Here is a tiny trained network, its code and every weight. The questions are about switching its units off for an input and a class, where a switched-off unit gives its printed mean instead of its output.

import numpy as np


def w(rows, s, z=0):
    codes = np.array(rows[::2]) - 128.0
    scale = np.full(codes.shape[1], s)
    scale[-1] = z or s
    return codes * scale


def f(y):
    return y / 2 * (1 + np.tanh(0.7978845608 * (y + 0.044715 * y**3)))


def log_softmax(a):
    a = a - a.max(-1, keepdims=True)
    return a - np.log(np.exp(a).sum(-1, keepdims=True))


def net(x, mask):
    res = np.array(x, float).reshape(1, 4) / 4 @ E
    y = f(res @ A[0][:, :-1].T + A[0][:, -1])
    res = res + np.where(mask, y, B[0][:, -1]) @ B[0][:, :-1]
    return log_softmax(res[-1] @ U[:, :-1].T + U[:, -1])


A, B = {}, {}
E = w([
[102,53,175,115,91,255,133,233,109,203],'x0',
[244,136,62,90,135,48,199,147,156,196],'x1',
[194,188,154,71,203,180,30,86,67,196],'x2',
[187,99,220,185,223,88,114,134,197,147],'x3',
],0.0086)
A[0] = w([
[100,78,102,172,62,106,132,143,209,101,68],'N1',
[194,143,113,117,127,78,187,120,134,173,44],'N2',
[160,70,255,201,160,130,122,152,224,164,112],'N3',
[122,69,119,174,96,212,105,171,156,177,238],'N4',
[181,230,135,115,183,195,93,105,72,153,85],'N5',
[140,81,84,129,80,75,159,188,197,131,99],'N6',
[202,155,82,106,175,136,112,138,72,195,109],'N7',
[133,191,103,164,170,110,120,39,128,90,53],'N8',
[191,131,94,62,171,96,233,166,158,201,159],'N9',
[96,94,142,88,83,165,136,170,125,224,97],'N10',
[117,103,115,200,43,98,153,169,159,84,120],'N11',
[123,108,177,201,223,105,92,119,211,128,116],'N12',
[88,131,163,139,162,191,118,116,102,38,194],'N13',
[50,163,162,197,133,156,100,89,88,82,50],'N14',
[161,152,126,179,96,84,174,70,117,37,141],'N15',
[151,117,165,146,76,199,120,178,139,190,85],'N16',
[51,98,189,162,171,109,30,125,125,42,94],'N17',
[216,172,77,112,133,129,176,179,138,152,31],'N18',
[138,135,119,103,127,129,17,84,56,211,103],'N19',
[113,140,54,88,70,152,100,133,86,92,241],'N20',
[111,100,150,123,119,161,125,196,100,173,61],'N21',
[120,37,126,155,127,176,190,225,128,216,136],'N22',
[58,127,72,11,66,127,99,98,84,143,61],'N23',
[134,171,93,190,135,94,107,79,136,98,41],'N24',
[96,105,45,106,78,146,110,168,41,128,75],'N25',
[174,186,143,73,157,169,66,83,80,175,116],'N26',
[64,82,101,203,106,129,211,114,187,128,87],'N27',
[110,213,106,149,143,85,125,69,132,55,174],'N28',
[226,118,209,192,167,101,149,181,121,111,70],'N29',
[99,183,100,156,158,28,91,78,145,115,195],'N30',
[91,200,71,66,49,153,178,134,107,125,66],'N31',
[48,110,163,210,179,129,70,173,79,79,124],'N32',
[117,180,104,90,108,98,111,51,180,75,48],'N33',
[137,161,114,148,154,135,126,136,173,107,253],'N34',
[90,220,70,125,40,113,130,124,59,139,83],'N35',
[113,136,143,88,108,43,109,40,109,107,91],'N36',
[76,52,61,216,114,102,232,168,144,35,156],'N37',
],0.0077,0.0055)
B[0] = w([
[74,121,185,158,146,149,91,112,176,176,179],'N1',
[114,159,85,231,82,152,135,113,104,105,160],'N2',
[168,48,88,108,115,80,56,155,135,115,202],'N3',
[177,125,139,65,157,140,176,130,91,137,219],'N4',
[52,130,187,140,137,147,101,87,200,176,187],'N5',
[93,163,162,184,83,135,130,89,168,76,180],'N6',
[114,152,150,156,91,126,123,68,172,123,179],'N7',
[105,71,101,178,165,189,176,153,108,166,161],'N8',
[155,216,113,191,58,110,147,101,100,54,205],'N9',
[150,104,103,123,139,176,174,141,96,138,183],'N10',
[100,156,175,102,150,181,130,98,193,156,197],'N11',
[175,68,86,124,162,71,34,191,143,98,184],'N12',
[149,199,98,142,88,98,148,76,131,91,192],'N13',
[138,182,108,245,49,129,153,115,111,113,169],'N14',
[150,110,173,117,156,165,157,133,96,133,180],'N15',
[134,91,123,150,165,160,159,105,75,116,176],'N16',
[156,190,115,207,59,111,134,107,92,89,186],'N17',
[125,160,139,254,64,141,130,123,115,102,157],'N18',
[87,155,207,152,146,157,120,110,183,130,184],'N19',
[197,111,123,71,160,68,70,139,136,77,206],'N20',
[116,108,105,165,160,180,176,136,92,155,163],'N21',
[155,116,133,113,157,173,167,95,68,130,217],'N22',
[173,72,104,183,136,104,63,196,172,111,176],'N23',
[111,61,104,223,135,187,162,159,108,175,147],'N24',
[170,59,130,174,132,79,105,139,125,116,178],'N25',
[68,141,205,121,132,138,128,91,192,151,196],'N26',
[92,122,176,149,161,142,113,97,197,132,193],'N27',
[166,69,136,83,160,142,178,109,59,138,190],'N28',
[133,107,74,169,147,108,79,190,140,95,164],'N29',
[128,117,130,82,179,143,169,100,85,152,195],'N30',
[153,83,93,195,129,92,72,155,172,115,179],'N31',
[138,184,99,177,83,108,148,102,111,97,187],'N32',
[130,79,116,203,137,191,175,163,101,170,155],'N33',
[133,116,143,32,122,95,131,120,110,133,170],'N34',
[131,68,99,149,147,84,68,159,139,111,175],'N35',
[123,94,134,139,138,160,151,142,93,129,159],'N36',
[105,169,177,87,156,136,114,106,179,173,247],'N37',
],0.0085,0.013)
U = w([
[89,138,195,130,147,156,123,103,199,148,115],'0',
[137,82,123,127,165,174,187,125,57,145,112],'1',
[150,74,88,139,144,86,59,162,146,109,107],'2',
[136,199,106,166,54,130,152,111,105,98,111],'3',
[165,181,139,1,144,83,141,104,106,106,254],'4',
[47,139,54,122,105,138,135,186,130,195,75],'5',
[43,158,70,122,106,136,137,218,121,199,66],'6',
[49,140,71,104,87,131,137,183,120,189,67],'7',
],0.018,0.017)

Each question gives the input, the list of numbers given to net, and the class t.
The units are the neurons (one row each of A and B). Each row of codes is followed by its name. A weight is (code - 128) times the scale printed after its matrix; where a second scale follows, it is the last column's (A, B and U).
mask holds one flag per neuron, in row order. A switched-off neuron (its flag False) gives its mean, the last column of its row in B, instead of its output. The means were averaged over made-up inputs and are rounded, as every weight is.
A unit's drop is (log p(t) with every unit on - log p(t) with that unit switched off) / (log p(t) with every unit on - log p(t) with every unit switched off).
The circuit of an input: a set's keep is (log p(t) with only the set's units on - log p(t) with every unit switched off) / (log p(t) with every unit on - log p(t) with every unit switched off). Starting from the 12 units with the biggest drops (on a tie, the unit counted first), units are removed one at a time, each time the one whose removal leaves the highest keep (on an exact tie, the one counted first), for as long as the keep stays at least 0.8.
units of the circuit, in order: the units of the circuit, biggest drop first
most important unit: the unit with the biggest drop
k most important neurons: the k neurons with the biggest drops, biggest first
drop of u: that unit's drop, to one decimal
input [-2,8,6,5], class 3: 2 most important neurons	(N9 N2)
input [-5,6,0,3], class 3: units of the circuit, in order	(N9)
input [-5,2,5,-1], class 0: 3 most important neurons	(N5 N26 N19)
input [-6,6,-5,-7], class 2: 2 most important neurons	(N31 N35)
input [3,-6,1,5], class 3: 2 most important neurons	(N17 N32)
input [-4,3,-8,-7], class 0: 2 most important neurons	(N37 N11)
input [7,-5,-3,8], class 2: 2 most important neurons	(N3 N12)
input [-6,1,5,-7], class 2: 3 most important neurons	(N23 N35 N20)
input [-7,-2,6,-3], class 1: 2 most important neurons	(N28 N8)
input [7,5,8,-8], class 0: 4 most important neurons	(N26 N19 N5 N7)
input [-4,-5,-3,-2], class 3: 2 most important neurons	(N14 N17)
input [-4,-7,4,7], class 2: 2 most important neurons	(N12 N3)
input [-8,1,-7,3], class 1: 2 most important neurons	(N28 N30)
input [7,2,4,8], class 2: units of the circuit, in order	(N3)
input [6,-1,5,-1], class 1: 4 most important neurons	(N37 N16 N10 N4)
input [-6,-3,8,-8], class 0: 3 most important neurons	(N26 N5 N19)
input [-2,6,8,-7], class 0: 3 most important neurons	(N26 N5 N19)
input [2,3,3,-1], class 4: drop of N4	-0.1
input [6,5,-7,-4], class 0: drop of N37	0.2
input [8,6,-3,6], class 1: most important unit	N22
input [-8,-7,5,-2], class 1: drop of N28	0.3
input [2,-2,2,-6], class 2: drop of N28	0.0
